Below is a small trained network, with its code and all its weights. Each question gives an input and a class and asks what happens when units are switched off, that is, made to give their printed mean instead of their output.

import numpy as np


def w(rows, s, z=0):
    codes = np.array(rows[::2]) - 128.0
    scale = np.full(codes.shape[1], s)
    scale[-1] = z or s
    return codes * scale


def norm(h):
    return h / np.sqrt((h * h).mean(-1, keepdims=True) + 1e-5)


def f(y):
    return y / 2 * (1 + np.tanh(0.7978845608 * (y + 0.044715 * y**3)))


def log_softmax(a):
    a = a - a.max(-1, keepdims=True)
    return a - np.log(np.exp(a).sum(-1, keepdims=True))


def net(x, mask):
    res = np.array(x, float).reshape(1, 2) / 4 @ E
    u = 0
    for l in range(4):
        y = f(norm(res) @ A[l][:, :-1].T + A[l][:, -1])
        res = res + np.where(mask[u : u + 3], y, B[l][:, -1]) @ B[l][:, :-1]
        u += 3
    return log_softmax(norm(res)[-1] @ U[:, :-1].T + U[:, -1])


A, B = {}, {}
E = w([
[2,22,96,181],'x0',
[156,78,226,146],'x1',
],0.0023)
A[0] = w([
[103,135,2,14,142],'L0N1',
[80,43,102,129,15],'L0N2',
[146,69,204,142,251],'L0N3',
],0.0062,0.002)
B[0] = w([
[172,108,253,217,253],'L0N1',
[179,134,119,61,187],'L0N2',
[150,140,192,190,247],'L0N3',
],0.0072,0.0028)
A[1] = w([
[128,134,98,225,130],'L1N1',
[7,33,95,149,253],'L1N2',
[37,215,3,111,164],'L1N3',
],0.0076,0.0035)
B[1] = w([
[248,108,129,137,177],'L1N1',
[148,191,179,112,251],'L1N2',
[143,179,210,38,102],'L1N3',
],0.012,0.0034)
A[2] = w([
[183,191,147,73,173],'L2N1',
[197,126,41,153,203],'L2N2',
[119,2,46,147,253],'L2N3',
],0.0098,0.0058)
B[2] = w([
[16,203,144,130,254],'L2N1',
[118,96,173,81,204],'L2N2',
[255,59,154,55,150],'L2N3',
],0.0087,0.0062)
A[3] = w([
[2,41,207,125,3],'L3N1',
[131,147,138,201,166],'L3N2',
[178,76,125,49,180],'L3N3',
],0.0063,0.0055)
B[3] = w([
[188,238,191,2,104],'L3N1',
[192,98,136,199,253],'L3N2',
[128,156,56,66,183],'L3N3',
],0.0099,0.0024)
U = w([
[9,252,223,72,189],'0',
[189,90,219,248,190],'1',
[227,39,144,85,196],'2',
[9,41,22,98,4],'3',
[8,44,17,155,4],'4',
[8,25,1,209,4],'5',
[7,24,14,207,4],'6',
[6,29,27,202,4],'7',
],0.012,0.011)

Each question gives the input, the list of numbers given to net, and the class t.
The units are the neurons (one row each of A and B). Each row of codes is followed by its name. A weight is (code - 128) times the scale printed after its matrix; where a second scale follows, it is the last column's (A, B and U).
mask holds one flag per neuron, layer by layer. A switched-off neuron (its flag False) gives its mean, the last column of its row in B, instead of its output. The means were averaged over made-up inputs and are rounded, as every weight is.
A unit's drop is (log p(t) with every unit on - log p(t) with that unit switched off) / (log p(t) with every unit on - log p(t) with every unit switched off).
The circuit of an input: a set's keep is (log p(t) with only the set's units on - log p(t) with every unit switched off) / (log p(t) with every unit on - log p(t) with every unit switched off). Starting from all 12 units, units are removed one at a time, each time the one whose removal leaves the highest keep (on an exact tie, the one counted first), for as long as the keep stays at least 0.8.
units of the circuit, in order: the units of the circuit, biggest drop first
k most important neurons: the k neurons with the biggest drops, biggest first
drop of u: that unit's drop, to one decimal
input [-3,-1], class 2: 2 most important neurons	L1N2, L0N2
input [3,-2], class 2: units of the circuit, in order	L1N2, L0N2, L2N3
input [1,2], class 2: 2 most important neurons	L1N2, L0N1
input [-3,1], class 2: 4 most important neurons	L1N2, L1N3, L0N2, L2N1
input [-2,-2], class 2: units of the circuit, in order	L1N2, L0N3, L2N3
input [-1,1], class 2: 2 most important neurons	L1N2, L0N1
input [3,-1], class 2: 3 most important neurons	L1N2, L2N1, L0N2
input [7,7], class 0: 3 most important neurons	L1N2, L0N1, L0N2
input [6,5], class 0: units of the circuit, in order	L0N1
input [5,-7], class 1: 2 most important neurons	L0N1, L1N2
input [-1,-3], class 2: 2 most important neurons	L1N2, L2N1
input [2,-1], class 2: 3 most important neurons	L1N2, L0N2, L2N3
input [4,3], class 0: 2 most important neurons	L0N1, L0N2
input [4,-5], class 1: 2 most important neurons	L0N1, L0N3
input [7,6], class 0: 4 most important neurons	L1N2, L0N1, L0N2, L2N1
input [-2,1], class 2: drop of L1N2	2.1
input [-1,-5], class 1: drop of L0N1	2.8
input [4,-8], class 1: drop of L0N1	1.9
input [2,-7], class 1: drop of L1N2	-0.1
input [-2,2], class 2: 3 most important neurons	L1N2, L0N2, L0N1
